The symbols move the states like this.
at | § ^ $ @
zev | pid mil buv mip
mil | mes kab mip poz
pid | kov mes pez vik
seg | mup fal rom vib
sig | bez vin pag kal
fid | nol ver vut rop
div | ter pag dov lin
nuz | vam vus zup nop
ros | mut taf mav tev
kez | fal gog buk zom
fos | muk von nuz vus
kab | nuz mig poz paf
nov | nem fav pid mes
pez | nov vik zev mil
vit | fev vas dum nur
dad | per mov pif kef
das | div dit kek sez
bez | zek nos vuk zif
nam | zuv pon bab dop
ved | ran feg dek nam
nem | nam tok kov tam
mib | zom ved zul dek
lal | ril lil vok div
daz | ziv mir dib kar
bul | zev baz vun bol
lil | guv sig div pag
gef | reg mav dez ker
nur | bon voz guv bez
taf | naz piz tev ruf
lun | rop ros gef mav
nos | gat dum zif ril
kud | fik non per nif
vut | nar rop piz reg
vok | kir div neb dov
zom | kek ran nim gaf
dit | pag daf sez seg
mip | vik poz baz vuz
nol | daz der nar let
muk | mib zor vam siv
fik | poz tob bag bet
let | kar pif ver sak
bon | ruf dez vas zek
buv | pez mip bul baz
ver | der sak rop mut
vuz | kab bur fik tob
vus | siv nov nop pid
mov | nif dib kef nol
pon | buk mib dop zul
gaf | kif zuv ved feg
bet | bur vun non ziv
feg | puf tav nam pon
zul | nim dek muk zor
neb | lal dov fal das
vuk | voz zif sig vin
von | zor kov vus nov
nif | bet leg nel daz
bur | mig buv tob bul
ril | vit guv kir ter
voz | dez tir bez nos
zif | tir ril vin kir
mut | pif naz pok nuf
der | mir dad let pif
per | bag nif baf nel
dib | leg kar nol der
gat | mav suv tir vit
bag | vuz bet kud non
nim | gog gaf mib ved
kek | dov sez gog kif
baz | mil vuz bol fik
pag | vuk kal lin mup
kar | tad baf der dad
mig | vus pez paf zev
rom | daf vib puf kez
nel | non daz mov dib
mav | pok tev ker fev
kov | bab tam nov fav
fav | tok fos mes nuz
dek | gaf nam zor bab
vib | neb kek kez gog
gog | das kif zom ran
zup | fos nop kab mig
non | tob ziv nif leg
nar | dib let fid ver
puf | seg kez zuv buk
tok | pon muk tam vam
fev | taf muf suv bon
reg | ver pok lun ros
nuf | nud vut taf piz
siv | dek nem von kov
nop | von pid mig pez
kal | zif lal mup vok
sak | dad nud mut naz
nud | mov nar naz fid
vin | nos kir kal lal
lin | sig mup dit daf
tob | paf bul bet vun
piz | fid reg ruf lun
zuv | rom buk feg tav
sez | lin seg kif rom
ziv | bul vug leg tad
guv | vas bez ter vuk
fal | vok das vib kek
kif | dit rom ran puf
pok | sak nuf ros taf
rop | let mut reg pok
dez | lun ker zek gat
tav | kez nim pon mib
bab | feg dop nem tok
kir | dum ter lal lil
daf | kal neb seg fal
vam | zul siv fos von
ran | sez puf gaf zuv
ter | nur vuk lil sig
tir | ker vit nos dum
leg | vun tad daz mir
baf | kud nel dad mov
tev | nuf ruf fev muf
pif | baf kef sak nud
suv | tev bon vit vas
mes | tam nuz vik zup
dum | suv nur ril guv
tam | dop vam fav fos
tad | bol kud mir per
mup | vin vok daf neb
bol | mip fik vug bag
zek | gef gat voz tir
muf | piz gef bon dez
kef | nel nol nud nar
ruf | vut lun muf gef
paf | nop zev bur buv
dop | tav zul tok muk
vun | buv bol ziv vug
buk | vib zom tav nim
vik | fav zup mil kab
naz | kef fid nuf vut
poz | zup paf vuz bur
vas | muf zek nur voz
zor | ved bab siv nem
vug | baz bag tad kud
ker | ros fev gat suv
mir | vug per kar baf
dov | lil lin das dit

The rows follow the links: the fewer symbols apart two states are, the more alike their rows tend to be.

Each row is also shifted at random along 9 hidden directions that mean nothing.

Some states, each with a row of numbers:
feg:  -16    69     1    32    11   -22     1   -79    65   -18    65   -73   -48     5     1    21    59   144    61   -51   -68   -26    -8    44   -41    25    51    44    52   -51   -17   -68     5   142    17   -21  -100   -28    70  -110    11     9   155  -142    22   -59   147   -76
vug:  -15    19   104    -7   -21    24     1    34    56    44    -7    32    59    -6   -11     0   -53    12   -13    47   -25    11    65   -41    -7   -10   -69   -53   -83   106    63   -65    80  -102    43     6  -133    68   -21    22    46    35   -79    -6    45   -27   -44  -103
naz:  129   -64   100   -92   -35     5   -26    19   -20    22    22   -46    95   -42    95    40   -45   -22    18   -26   106  -154    22   -41   -85   -86   -48   -74  -116    72    39  -135    29   -87    12    65   -23    75    84   -83   -20    -7   166   -69   -62  -170    91   -32
mip: -118   -45  -104  -149   -94   -48   -13    22    12    27    28    66    41    51    40    28   -35     5     8    20    54   -27   -52  -134   -59   -41   -83   -62   -71    46    54   -17   -14   -69    14   -31   -63    53    45    11    52    32   -21    66    37   -69   -18   -17
lil:  -50    -6   -18    48    64    -2   -13   -14  -110   -65    32   -36   -68   -17    -7    51   -34    -3    31   -71    20   -31   -37    18   -23   -77    73    38    83    19   -34  -102    22    24    33    30   110   -78    19  -146   -75    -2    74   -81    -6   -40    83   203
gat: -123   -17  -132   -16    33    -9    28   -61   -97   -60    -8    25     4   -60   -47     2    -1   -48     0   -56     6    -3  -134   -63    67    34   151    -9    62    10  -115   -66   -60     3     4    67    69   -26    88   -65   -41   -83   -40   -41    69    51     7   -38
mes: -125    17    -6   -68   -55     8   -10   -13    87    14   -20    30    22    15   -17    16   -76    99    24    12   -20   -21    27  -113   -45    23   -62     1   -51    51    94  -110     7   -20    29   -38  -193    72    22   -44    69    49   -80   -26    84   -46    43  -143
fav:  -44   -77   -26  -102   -90    -6   -43    15   -56   178   -91    42    34    89    23    64    19   -54    13  -152     1     7   -63    52   -42  -197    58    67   -65    85    -8   -28   -12     0    69   -20    88   105   -62   -45    -8    63    97     5   -62    34   151    83
pon: -388   -14     2    50    69   -30   -32    92   -46    30    -3    29   -41    47    14   -28    88     2    56  -100   -22   -45  -101    91   -39    15    74     0   108   -54   -56    12   -83    71   -35   -20    18    40    89   -14   -45   -48   -16     0    61   -49    37    11
ran: -171    13   -16    94    21     5   -23   -36    39   -68    29    47    13    21   -11    17   -37    94    -5    21    -1    18    97   -85    27    13   -79    45    28   -39    40   -24    -3    11   -34   -67   -93   -58    -6    56    -2    30   -57   -15    49    13   -21   -19
mup: -172   -78   -62   -78   -50   -68    16   -14    26    95   -57    71   -28   -27   -20   132   -54   -37    27     3   -15    21  -122   -81    65  -113   140    11   -33    28    23   -97   -49   -62    -5    15   -45    20    -8   -65   -27   -25  -117   -56    26   108    98   -97
nar:   88    66   -76    39    16    -1    38  -120   -37  -116    97    27    63   -51   -50   -30   -76    27   -31    57    17    65    22  -105    45    16   -15   -61    25    93   -25  -105    87   -62    52    55   -34   -56    79   -32    15    32    26   -35   100     0  -126    51
nud:   55   -41   -26   -59   -10    12    13    68  -126    -4   -44    22    55   -34   -51   -11  -132   -95   -10   -11    90   -42   -43    10   -50   -56    -3   -41   -44   115    52   -77    13  -123    14    69    21    59    25   -27   -34   108   -86    34     7     1   -37   169
guv: -209  -170   131    51    42    -7   -46    31   -55   109    83   100    -4     9    39   150    35  -107     2    -3    -5    22    29    73    49  -250    80   -63    44    50   -48   -84    48   -96    16    40    89   -49   -86     0   -95    27    90    -3   -29    54    35   103
dez:   34    31     8   -39    45     7    46   134   -47  -124   -69   -90   -12   -93   -34    10  -114     7    40    17    41  -156   -51   -55   -79   132    -7   -14   -69    -3    77   -37   -38   -58   -46    25  -132    -4    76   -51   -17   -24  -225   -85    -4  -106    54   -71
sig: -254    21    -5   136   104    17    -1   -19   -28  -116    55     0    -4   -29     1   -11     4    34   -14    25    34   -11    64   -29    41    43   -48    12    65   -84   -23    20   -18    13   -49    -3    21  -105    20    57   -53   -21   -10    -8    12    -3   -66    54
vas:   74    -2   -37    54    65    14    22    14  -115   -27   -62    14   -52   -48   -77   -35   -13   -97    -6   -44   -26    39  -103    60    74    43   174    20   108    21   -99   -17   -30    13    -4    64   134   -21    19   -48   -57   -70  -129    -6    42    98   -37    69
tam:  -78    -8     0    52     9   -14   -65   129  -100    27   -52   122   -10    94    -7    -3   -78   -67   -10   -56    10    60   -10   -34   -21   -90   -26    21    72   111    21   -23    43   -86    22   -60    74    25   -11    10   -33     4  -193    73    79     0   -95   236
kar:  119    77    16   -11     9    -1    34   -64    70   -68   110   -66    -1   -23    37   -23    32    45   -20   103   -21    27    49   -53     3    71   -87   -60   -30    -5    -7    42    78     0    47    17   -27   -53     9     4    55   -38   102    -2   -11   -64   -74   -48
bab: -116    34   202   141    75   -61   -22   105   103    16   185    41   -54    36    33   107    59   112    63    72  -156    23    65    22   -33   -36    -2   -80    72    42    30   -69   133   -27    22   -70  -250   -74    41    -5    13   -37   -65  -132   115  -112    -4  -104
non:   87    -2    -2  -149   -30    90    16    45   -31   -33   -49   -84   -42   -44   -79     1   -31    58    72  -100   -87  -125   -79    10  -138   116    74    -5   -15    82    -8  -124    -9    53    86    41  -131    86    21  -173    68    37   -69   -90    57  -110   189  -173
gog: -188   -78   -14    66    24    25   -29    37   -51    41   -14    83   -34    51   -49    52    22   -23     1   -54   -59    54     9    56    35   -72    64    54    73   -16   -36    31   -35    17    -9   -43    26   -36  -100    58   -40    55   -99    28    20   110    25    57
tob:   23    51   119    87    -3   -30     7    13    53   187   -30    61    70    72    59    -4   129  -102   -78    27   -87   196    38    72   132  -123    -2     1   -87    77   -74   162   104   -81    73   -25   105    33  -116   175     3   -95    23    44   -65   129  -141   -10
vuk:  130   -45    25   -52    -8    57    15    26    34   -77   -20   -65   -67   -65   -50    91   -66    65    37    24   -51   -92    46   -50   -42    74    10    33   -27   -42    58   -47   -24    16   -23    -4  -133   -65   -76   -52    22    26  -129   -85   -28   -19   143  -142
der: -155     2    84   -36   -10   -44    48    41    80    79    43    82    16   -27    20   143     6   -49   -23   124  -124   107   -33  -148    99   -84    28  -108  -115   149   -15   -40   125  -190   110    17  -114   -26   -59    37    42  -139  -168   -58    50    40   -77  -202
dov:  -78   -83  -168   -98   -98   -72    11  -118    45    41   -16    72    22   -19   -25    60   -64    11     9    28    85     4   -67  -101    54   -75    58     7   -31   -51    54   -75   -96    -9   -70     7   -53    17    43   -17   -11    68    18     5    14   115    61   -59
gef:  -50   -49   -44   -65   -11    12    60    -5     0    23   -20   -46     6   -54   -43    51    -5   -42   -11    55    24   -16   -17    67    16   -25     3     2  -111   -56    34    92   -48   -26   -20    42   -17   -24  -105    68    -7   105    -1    26  -119   111    47   -23
rom:   45   -96   -83   -72   -46    24   -39    33   -72     0   -70   -17   -21    36    -1    19    31     3    36  -144    27  -102   -46    26   -66    -2    46    83    18   -82   -30    46  -120   100   -55   -41    61    10   -15    -9   -25    13    16    -4   -61   -11   168    -4
zek: -251   -48  -128    -5    11   -49   -13  -122   -42   -97    85    29   148   -51    83   -29    10    15   -15   -22   184  -101   -22  -152    37    -2   -42   -62    -8   -71   -54   -67   -90   -20   -79    46    26   -12   211    26   -57   -68   193   -12    23   -86   -46   -51
nol:  -79   -17   -90   -55    -9   -20    41   -79   -65    16    90    28    36   -13   -28    52    33   -51   -16    -2   -23    71   -68    -9    34  -102    64   -55   -21    88   -84   -26    58   -52    97    57    51   -34    -2   -20     3    34   103   -13    14    52   -21    50
nur: -119   -72   133    67    91    11   -57   192   -82   -45   -47    14    36   -27    75   -30   -33   -85    10   -24   119  -158    22    11   -46    25   -48   -45    17   -32    24   -10   -67   -87  -118    19    39    32    93    42   -94   -96  -108    30   -16  -137   -48    47
kab: -173   -46    75   -31   -21   -64   -49     9     4   218    19    20    20    99   148    -3   184  -102    -5   -74    20    42   -66   150     2  -194    34   -30   -17     6   -84    81    12    16    43     2   217    89    -9    17   -27   -67   309    76   -99   -20    19   107
tir:   -8  -125   -23   -81   -39    -3     8   -33     2    -6    55   -22    75   -66     1    60   -24    27    38    -5    86  -146     7    11   -46   -38     5   -46   -67   -62    45   -71   -80    -2   -85    42  -128    12    57     3   -25   116   118   -50   -48   -28   132  -117
zuv:  152    80   147    -7   -66   -67   -38    30   205    55  -112   -58    43    11   156    52   -32    85    -6    46    32   -56    87  -200    21   -12  -136    69  -189   -21   123    -7    20   -50   -34   -92  -101    46    21    -6    22  -224   -27  -106   -93  -131    73  -220
voz:   78   -16   212   121   106     8   -27   174   -34   -31    -5   -20   -12   -47    30    10   -32   -52    18    24    10   -87    49    63   -26    13     8   -43    36    16    23   -40    28   -76   -62    23   -24   -12    40     1   -76   -78  -125   -53    -7   -97   -27    28
kal:  -22   108   109   204   128   -13    24   -10    29   -45    37   -68   -51   -32     0   -10    64    34    -9    34   -65    59    59    82    79    34    37    49    63   -67   -46    59    42    49   -10    -2    34  -106    -9    23   -53   -90    12   -93   -34    29   -36    29
rop:   91   -60   -18   -78   -58    42    14    -6    13    -7   -67    72    16   -62   -69     3  -162   -62   -41   104    47    19    26  -114    43    17   -20   -58   -36    83    85   -97     0  -134    -9    53   -52    44   -54    -5    28    65  -192    85    62    81   -85   -35
zor:  195    22   111   -15   -41   -92   -63   108    74    60   -18     2   -13    67   135    45     3    17    26    -6     2   -41     0  -102   -52   -49   -54    -7   -32    36    56   -18    42   -43   -14   -83   -25    34    73   -44     8  -167   -21   -51   -11  -166    33   -28
daf:  133   -23   -47    70    -8   -67    -7   -90   -30    47    41    53   -44    15   -20    29   -15   -36     2     7     8   105   -28    74    69  -129   122    14   124    -1   -19   -56    16    36   -22    17   113   -49    12   -51   -60    48    97    -2    21   119   -19   198
poz:  -27    41    33   -22     2   -24     6    89    34   -27    75    33   -61    25   -31    35   -33    45    34    75   -95    29   -13   -43   -63    45   -27   -67    27    79    51   -38    78   -52    50   -32  -167   -16    10   -29    61    17  -168    -9   110   -67   -50   -31
vut:  272    15   144    86    49    38   -14   -15   -36    -4    28   -35    -2   -27    26   -54   -26   -75   -41    37    39    25    87    91    16   -39   -19   -35    42    50    -9   -35    89   -40    16    70   150   -13   -23   -37   -39    -2   118    30   -33   -23   -96   184

Start, symbols taken left to right, then the state you end at.
Answer with the state's name.
-135   -10   -94   -56     3    13    -6    60  -115   -15    22     2    37    59   -10   -55    75   -15    19  -108    17   -41   -75    69   -86    18   -12    -9     8     1   -64    86   -44    43    22   -14    43    34    45    45     7    57    53    53    -6   -57     6    78
$ ^ $ $ $ § § § => mig
 147   -87    72    21   -11     1   -22   -12    23   -40    86    23    21   -48    13    64  -114    20     1    92    80   -62   121   -36   -28   -80   -75   -58    -1    -5   112  -116    34   -74   -65    15   -94   -50    -3   -11   -35   115    37   -13   -12   -40     3    63
^ @ ^ § $ ^ § § @ => tev
 -38    16    79   150   107    53    16     8   -25   -36    24   -46   -78   -23   -42    17    68    -7    -8     2   -90    49    59   128    55    23    62    54    84   -63   -69    80    22    62    -4     7    60  -115  -110    36   -41    -7   -22   -39   -42    82     4    44
@ ^ ^ $ ^ $ => vok
-153    61   126   145    64   -40   -23    58    63    20    22     8    -9    30    28   -10   -32    57    14    48    18    11    85    54    -9   -41   -76    14    23   -23    93   -16    37   -18   -44   -46   -79     0    28    25   -34    29   -18   -23     9   -33   -43    86
@ § ^ @ @ § @ $ ^ => gaf
 -57   -39   115    64    59    12   -24   -27    -8   -84   170    19    22   -38    56    33   -66    -1   -22   107    84   -26   127   -46   -18   -84  -117  -121    41    48    41  -135   104  -104     9    60     6   -78    29   -42   -33    53   137    15    31  -115  -101   158
^ ^ $ @ $ @ => bon
 159    65   -64    23    42    -2    56   -84   -34  -132    69   -92   -14   -79   -47    -9   -49    41    -1    45    31   -13     8     4    -7    51    -2     3     2   -27     9   -22    28    25     7    51   -14   -92    35   -53   -15    69    70   -67   -28    -7     3    85
^ $ § ^ § @ § $ ^ => naz
 -59    40   -50   -19   -64   -19    12  -130   168   -32    36   -19    35   -15    -7    49   -46   186    25    58    -2   -23    91  -129     1    33   -93    41   -81   -73   110   -60   -25    51   -31   -61  -253   -23    19     6    59    78    49   -85    18     0    93  -211
§ @ $ @ $ $ $ ^ => muk
-106    38   -90     8   -38     9    45  -100    98    23    45   106   -59    33  -124   -49   -43    36   -31   148   -81   194    29    11    81    51   -11   -31    80     1    59    15    27    11    18   -21  -100    -5   -89    72    80   167  -129   135   137   205  -168     8
$ $ @ ^ @ $ § ^ @ => bul
-204   -50   -63   -64   -66   -61     9   -22    78   107    -6   100   -43    34   -38    71    -6    27    32    39   -56    66   -72   -23    39   -58    75    -9    15    -9    45   -34   -43    -3   -17   -35  -115    33   -20     1    29    55   -92    17    79   114    38  -107
^ § § $ @ $ $ @ => dek
 -87    51    69    56    24     2   -56    63   -18    27   -37    -4    41    70    95   -15   118    26     7  -142   -56   -24    -3   -30   -13     5   -14    54     1    20  -104    46    20    45    41   -67    57    33    50    10    -5  -192    42   -68    -6  -120    44   -85
@ $ @ @ ^ @ => zev
-100    48   -68    18    16    13   -17    69   -19   -15  -174   -11   -39    25   -30   -88   -46     2     8   -58    44   -27   -47    14   -16   105    -7   108    20   -67    41    68  -114    57   -65   -44    49    61    13    16   -18   -19  -166    50    -4    33     3    48
§ ^ ^ ^ $ § => fal
-208    -8  -101    25    36    15    39   -79    -7   -86    52    27    40   -53   -29   -28   -24   -18   -60   114    84    39    49   -56    80    29   -84   -37   -22   -72    11    70   -32   -52   -47    33    28   -74   -20   117   -11    62     7    95   -18    92  -148    51
$ § @ $ § $ => tev
 -83    51    23    54    17     7    -8    39   -43    61   -62    72    59    44     8   -58    49   -83   -54   -35   -42   112   -22   -15    81   -19     6     0    -7   100   -86    65    49   -69    61   -10   101    50   -21    82     1  -102   -87    56    35    54  -142    15
@ ^ ^ $ @ @ => per
  15   -92   -35  -109   -15    39   -10    36   -64   -27   -63   -42   -73   -33    -9   103   -30   -15    41   -87   -18  -106   -67   -57   -49   -17    90    45   -10    -2   -19   -74   -57    23    15    17    35   -29   -45  -133   -20   -45   -54   -77   -37   -35   201   -54
§ ^ § ^ ^ $ ^ @ => zek
-243   -60   -97  -150   -98    23     1    -9    29    58   -46    81     7    23   -78    70   -93    65    41   -32   -41   -20   -52   -95   -49   -32    17     9   -63    79    81  -135   -35   -31    51   -23  -198    92   -34   -50    67   140  -133    -8    97    39   118  -149
§ $ ^ $ $ ^ @ § § @ => vam
  56    28   -40    89    -8    -7   -47   -61     5   -73     9   -31    67    44    39   -85   -79    75   -26    -3   181   -43   153    19   -50   -27  -205    78   -13  -111   121    44   -42    47  -102   -63    38   -16    27    69   -40   157   162    63   -86   -32   -37   246
§ § ^ $ @ ^ § $ @ @ => sez
